Below are the code and all the weights of a small trained network. Each question names an input and a class and asks about switching units off, where a switched-off unit gives its printed mean instead of its output.

import numpy as np


def w(rows, s, z=0):
    codes = np.array(rows[::2]) - 128.0
    scale = np.full(codes.shape[1], s)
    scale[-1] = z or s
    return codes * scale


def f(y):
    return y / 2 * (1 + np.tanh(0.7978845608 * (y + 0.044715 * y**3)))


def log_softmax(a):
    a = a - a.max(-1, keepdims=True)
    return a - np.log(np.exp(a).sum(-1, keepdims=True))


def net(x, mask):
    res = np.array(x, float).reshape(1, 4) / 4 @ E
    y = f(res @ A[0][:, :-1].T + A[0][:, -1])
    res = res + np.where(mask, y, B[0][:, -1]) @ B[0][:, :-1]
    return log_softmax(res[-1] @ U[:, :-1].T + U[:, -1])


A, B = {}, {}
E = w([
[69,128,2],'x0',
[88,37,144],'x1',
[219,88,25],'x2',
[61,72,107],'x3',
],0.0066)
A[0] = w([
[109,88,78,130],'neuron 1',
[155,149,57,201],'neuron 2',
[141,184,221,255],'neuron 3',
[138,82,89,143],'neuron 4',
[20,126,118,181],'neuron 5',
[126,42,184,184],'neuron 6',
[214,136,117,170],'neuron 7',
[67,109,96,192],'neuron 8',
[135,10,97,216],'neuron 9',
[157,62,78,169],'neuron 10',
[125,32,146,177],'neuron 11',
[104,46,189,178],'neuron 12',
],0.013,0.006)
B[0] = w([
[68,158,108,173],'neuron 1',
[162,225,168,214],'neuron 2',
[189,16,192,254],'neuron 3',
[107,218,6,171],'neuron 4',
[68,112,161,216],'neuron 5',
[134,59,78,214],'neuron 6',
[215,140,98,195],'neuron 7',
[32,163,171,201],'neuron 8',
[68,140,2,250],'neuron 9',
[167,187,16,204],'neuron 10',
[101,70,34,207],'neuron 11',
[119,30,45,218],'neuron 12',
],0.0081,0.0077)
U = w([
[236,207,179,118],'0',
[216,40,201,110],'1',
[126,2,84,66],'2',
[73,109,114,10],'3',
[122,45,248,254],'4',
[156,219,70,125],'5',
[59,129,237,124],'6',
],0.0075,0.0041)

Each question gives the input, the list of numbers given to net, and the class t.
The units are the neurons (one row each of A and B). Each row of codes is followed by its name. A weight is (code - 128) times the scale printed after its matrix; where a second scale follows, it is the last column's (A, B and U).
mask holds one flag per neuron, in row order. A switched-off neuron (its flag False) gives its mean, the last column of its row in B, instead of its output. The means were averaged over made-up inputs and are rounded, as every weight is.
A unit's drop is (log p(t) with every unit on - log p(t) with that unit switched off) / (log p(t) with every unit on - log p(t) with every unit switched off).
The circuit of an input: a set's keep is (log p(t) with only the set's units on - log p(t) with every unit switched off) / (log p(t) with every unit on - log p(t) with every unit switched off). Starting from all 12 units, units are removed one at a time, each time the one whose removal leaves the highest keep (on an exact tie, the one counted first), for as long as the keep stays at least 0.8.
circuit, biggest first: the units of the circuit, biggest drop first
unit that matters most: the unit with the biggest drop
top k neurons: the k neurons with the biggest drops, biggest first
drop when u is switched off: that unit's drop, to one decimal
input [-8,7,-7,0], class 2: top 2 neurons : (neuron 12; neuron 6)
input [0,0,2,3], class 5: unit that matters most : neuron 3
input [7,8,-2,6], class 3: circuit, biggest first : (neuron 8; neuron 3)
input [2,7,6,3], class 5: circuit, biggest first : (neuron 10; neuron 4)
input [6,7,-2,-1], class 3: circuit, biggest first : (neuron 3; neuron 8; neuron 5)
input [3,-2,1,6], class 5: circuit, biggest first : (neuron 3; neuron 12)
input [8,-5,1,7], class 5: circuit, biggest first : (neuron 2; neuron 3)
input [5,3,-8,3], class 6: circuit, biggest first : (neuron 8; neuron 5)
input [-2,-6,1,5], class 4: circuit, biggest first : (neuron 10; neuron 9)
input [8,3,-1,-5], class 5: circuit, biggest first : (neuron 3; neuron 12)
input [-2,0,-5,3], class 4: circuit, biggest first : (neuron 9; neuron 10; neuron 3)
input [5,-8,-7,-8], class 4: top 2 neurons : (neuron 3; neuron 10)
input [1,-3,-5,-7], class 1: top 2 neurons : (neuron 3; neuron 8)
input [-1,-3,0,-3], class 0: unit that matters most : neuron 12
input [8,2,1,6], class 5: top 2 neurons : (neuron 10; neuron 4)
input [-7,-2,8,0], class 0: drop when neuron 12 is switched off : 0.2
input [-8,3,5,-8], class 1: drop when neuron 3 is switched off : 0.2
input [6,6,1,0], class 3: drop when neuron 5 is switched off : 0.3
input [-2,-1,1,1], class 4: drop when neuron 12 is switched off : 0.1
input [-3,-4,-6,-5], class 4: circuit, biggest first : (neuron 3)
